Below is a small trained network, with its code and all its weights. Each question gives an input and a class and asks what happens when units are switched off, that is, made to give their printed mean instead of their output.

import numpy as np


def w(rows, s, z=0):
    codes = np.array(rows[::2]) - 128.0
    scale = np.full(codes.shape[1], s)
    scale[-1] = z or s
    return codes * scale


def norm(h):
    return h / np.sqrt((h * h).mean(-1, keepdims=True) + 1e-5)


def f(y):
    return y / 2 * (1 + np.tanh(0.7978845608 * (y + 0.044715 * y**3)))


def log_softmax(a):
    a = a - a.max(-1, keepdims=True)
    return a - np.log(np.exp(a).sum(-1, keepdims=True))


def net(x, mask):
    res = np.array(x, float).reshape(1, 8) / 4 @ E
    u = 0
    for l in range(3):
        y = f(norm(res) @ A[l][:, :-1].T + A[l][:, -1])
        res = res + np.where(mask[u : u + 7], y, B[l][:, -1]) @ B[l][:, :-1]
        u += 7
    return log_softmax(norm(res)[-1] @ U[:, :-1].T + U[:, -1])


A, B = {}, {}
E = w([
[129,94,176,254,115,121,105],'x0',
[126,127,126,128,129,126,129],'x1',
[101,85,178,94,149,125,161],'x2',
[181,60,130,116,47,72,146],'x3',
[109,229,172,135,81,74,181],'x4',
[69,126,136,130,58,168,102],'x5',
[128,126,126,127,128,126,126],'x6',
[128,125,121,138,127,136,139],'x7',
],0.0074)
A[0] = w([
[150,2,114,223,77,128,129,106],'0.n1',
[183,197,45,169,100,117,61,102],'0.n2',
[114,130,152,182,180,181,102,172],'0.n3',
[137,88,78,40,136,136,69,161],'0.n4',
[102,173,140,119,192,178,86,2],'0.n5',
[230,137,114,166,219,116,206,90],'0.n6',
[168,171,39,145,90,105,53,54],'0.n7',
],0.0077,0.0037)
B[0] = w([
[150,167,164,101,140,148,141,253],'0.n1',
[64,36,115,104,194,106,254,196],'0.n2',
[148,184,197,97,125,166,153,218],'0.n3',
[176,185,212,106,122,169,143,231],'0.n4',
[112,152,150,166,183,149,177,157],'0.n5',
[31,132,130,46,91,71,2,205],'0.n6',
[79,44,128,113,179,135,169,160],'0.n7',
],0.0084,0.004)
A[1] = w([
[78,115,212,77,108,107,125,3],'1.n1',
[125,98,140,236,177,83,55,200],'1.n2',
[60,114,131,144,23,254,143,125],'1.n3',
[48,189,121,150,81,76,181,142],'1.n4',
[132,89,164,253,112,125,129,162],'1.n5',
[151,92,126,124,131,116,95,66],'1.n6',
[140,128,225,65,147,145,117,167],'1.n7',
],0.0082,0.0044)
B[1] = w([
[134,77,93,142,157,166,192,149],'1.n1',
[63,144,173,2,60,169,137,157],'1.n2',
[109,112,137,59,181,21,73,190],'1.n3',
[189,121,238,117,221,85,139,201],'1.n4',
[94,144,124,47,105,158,168,170],'1.n5',
[100,167,99,141,139,107,127,115],'1.n6',
[63,108,192,141,135,78,164,254],'1.n7',
],0.0086,0.0071)
A[2] = w([
[115,55,254,153,158,129,214,191],'2.n1',
[152,7,156,106,177,254,20,139],'2.n2',
[103,135,110,49,157,143,186,254],'2.n3',
[133,170,103,152,181,138,62,127],'2.n4',
[228,41,135,100,22,65,140,209],'2.n5',
[126,180,198,106,114,66,59,189],'2.n6',
[203,191,92,42,164,128,162,132],'2.n7',
],0.0079,0.0038)
B[2] = w([
[161,118,28,134,114,164,115,254],'2.n1',
[202,196,153,153,90,3,205,145],'2.n2',
[118,103,82,201,77,112,114,212],'2.n3',
[28,121,194,175,146,66,80,126],'2.n4',
[17,234,173,175,255,176,96,171],'2.n5',
[194,82,46,165,106,148,96,196],'2.n6',
[124,69,184,130,17,209,108,153],'2.n7',
],0.0084,0.014)
U = w([
[45,221,201,123,224,164,129,143],'0',
[108,145,162,31,6,189,133,133],'1',
[88,117,124,46,138,11,37,76],'2',
[247,173,176,144,122,64,189,51],'3',
[70,54,104,106,176,111,242,2],'4',
[134,115,81,165,120,149,89,235],'5',
[132,121,77,157,118,152,92,200],'6',
[137,115,86,158,123,153,90,173],'7',
],0.013,0.0039)

Each question gives the input, the list of numbers given to net, and the class t.
The units are the neurons (one row each of A and B). Each row of codes is followed by its name. A weight is (code - 128) times the scale printed after its matrix; where a second scale follows, it is the last column's (A, B and U).
mask holds one flag per neuron, layer by layer. A switched-off neuron (its flag False) gives its mean, the last column of its row in B, instead of its output. The means were averaged over made-up inputs and are rounded, as every weight is.
A unit's drop is (log p(t) with every unit on - log p(t) with that unit switched off) / (log p(t) with every unit on - log p(t) with every unit switched off).
The circuit of an input: a set's keep is (log p(t) with only the set's units on - log p(t) with every unit switched off) / (log p(t) with every unit on - log p(t) with every unit switched off). Starting from the 12 units with the biggest drops (on a tie, the unit counted first), units are removed one at a time, each time the one whose removal leaves the highest keep (on an exact tie, the one counted first), for as long as the keep stays at least 0.8.
units of the circuit, in order: the units of the circuit, biggest drop first
unit that matters most: the unit with the biggest drop
top k neurons: the k neurons with the biggest drops, biggest first
k most important neurons of layer l: the k neurons of layer l with the biggest drops, biggest first
input [3,-2,-1,6,-8,2,-4,-1], class 3: unit that matters most => 2.n2
input [8,-1,-8,1,4,1,1,5], class 1: top 3 neurons => 1.n5, 1.n2, 1.n7
input [8,-1,-2,7,-6,4,-6,4], class 1: top 2 neurons => 1.n2, 1.n5
input [8,6,1,-2,4,6,4,-1], class 1: units of the circuit, in order => 1.n5, 1.n2
input [6,4,-8,1,-7,4,1,3], class 4: 4 most important neurons of layer 0 => 0.n2, 0.n7, 0.n6, 0.n4
input [-2,-2,8,1,6,3,-5,4], class 4: top 2 neurons => 1.n1, 2.n2
input [2,-5,5,-4,4,0,4,1], class 4: 2 most important neurons of layer 0 => 0.n4, 0.n1
input [-7,0,0,-5,-4,-6,6,-7], class 1: top 2 neurons => 2.n7, 2.n5
input [4,-8,-2,1,7,-7,-8,3], class 5: top 4 neurons => 2.n6, 1.n3, 1.n7, 2.n2
input [-2,-2,-7,5,-5,6,-3,5], class 4: top 2 neurons => 0.n2, 0.n7
input [-6,3,2,-4,1,-5,-3,6], class 1: top 4 neurons => 2.n7, 1.n3, 2.n5, 2.n1
input [8,-4,-3,0,-4,2,-7,0], class 1: top 3 neurons => 1.n5, 1.n2, 0.n4
input [-8,-5,-6,-6,-4,2,7,-3], class 1: top 2 neurons => 2.n7, 2.n5
input [2,-1,-4,8,6,-4,5,-3], class 0: units of the circuit, in order => 2.n5
input [-1,4,0,-7,-6,-1,1,-6], class 0: top 3 neurons => 0.n5, 2.n6, 2.n4
input [0,3,6,-4,1,-1,8,8], class 5: 3 most important neurons of layer 2 => 2.n1, 2.n5, 2.n2
input [-5,2,-3,5,2,4,-3,2], class 0: top 2 neurons => 2.n5, 0.n3
input [5,5,-2,1,-7,-7,-7,-3], class 2: top 3 neurons => 0.n6, 1.n2, 1.n7
input [1,-2,7,7,-5,-3,-7,4], class 0: 4 most important neurons of layer 2 => 2.n5, 2.n6, 2.n3, 2.n7
input [1,-8,-1,7,-8,2,1,-4], class 3: top neuron => 2.n2
input [-7,5,-4,-8,-6,-5,-5,2], class 0: 4 most important neurons of layer 2 => 2.n1, 2.n6, 2.n4, 2.n2
input [5,-2,7,5,-8,-6,2,1], class 3: 2 most important neurons of layer 0 => 0.n1, 0.n2
input [8,-4,5,-6,1,7,5,-5], class 1: units of the circuit, in order => 2.n5, 1.n2
input [-3,7,1,-8,-7,6,5,-7], class 0: 4 most important neurons of layer 0 => 0.n5, 0.n4, 0.n3, 0.n6
input [-5,-6,4,3,6,5,-3,-5], class 3: 3 most important neurons of layer 1 => 1.n4, 1.n2, 1.n5
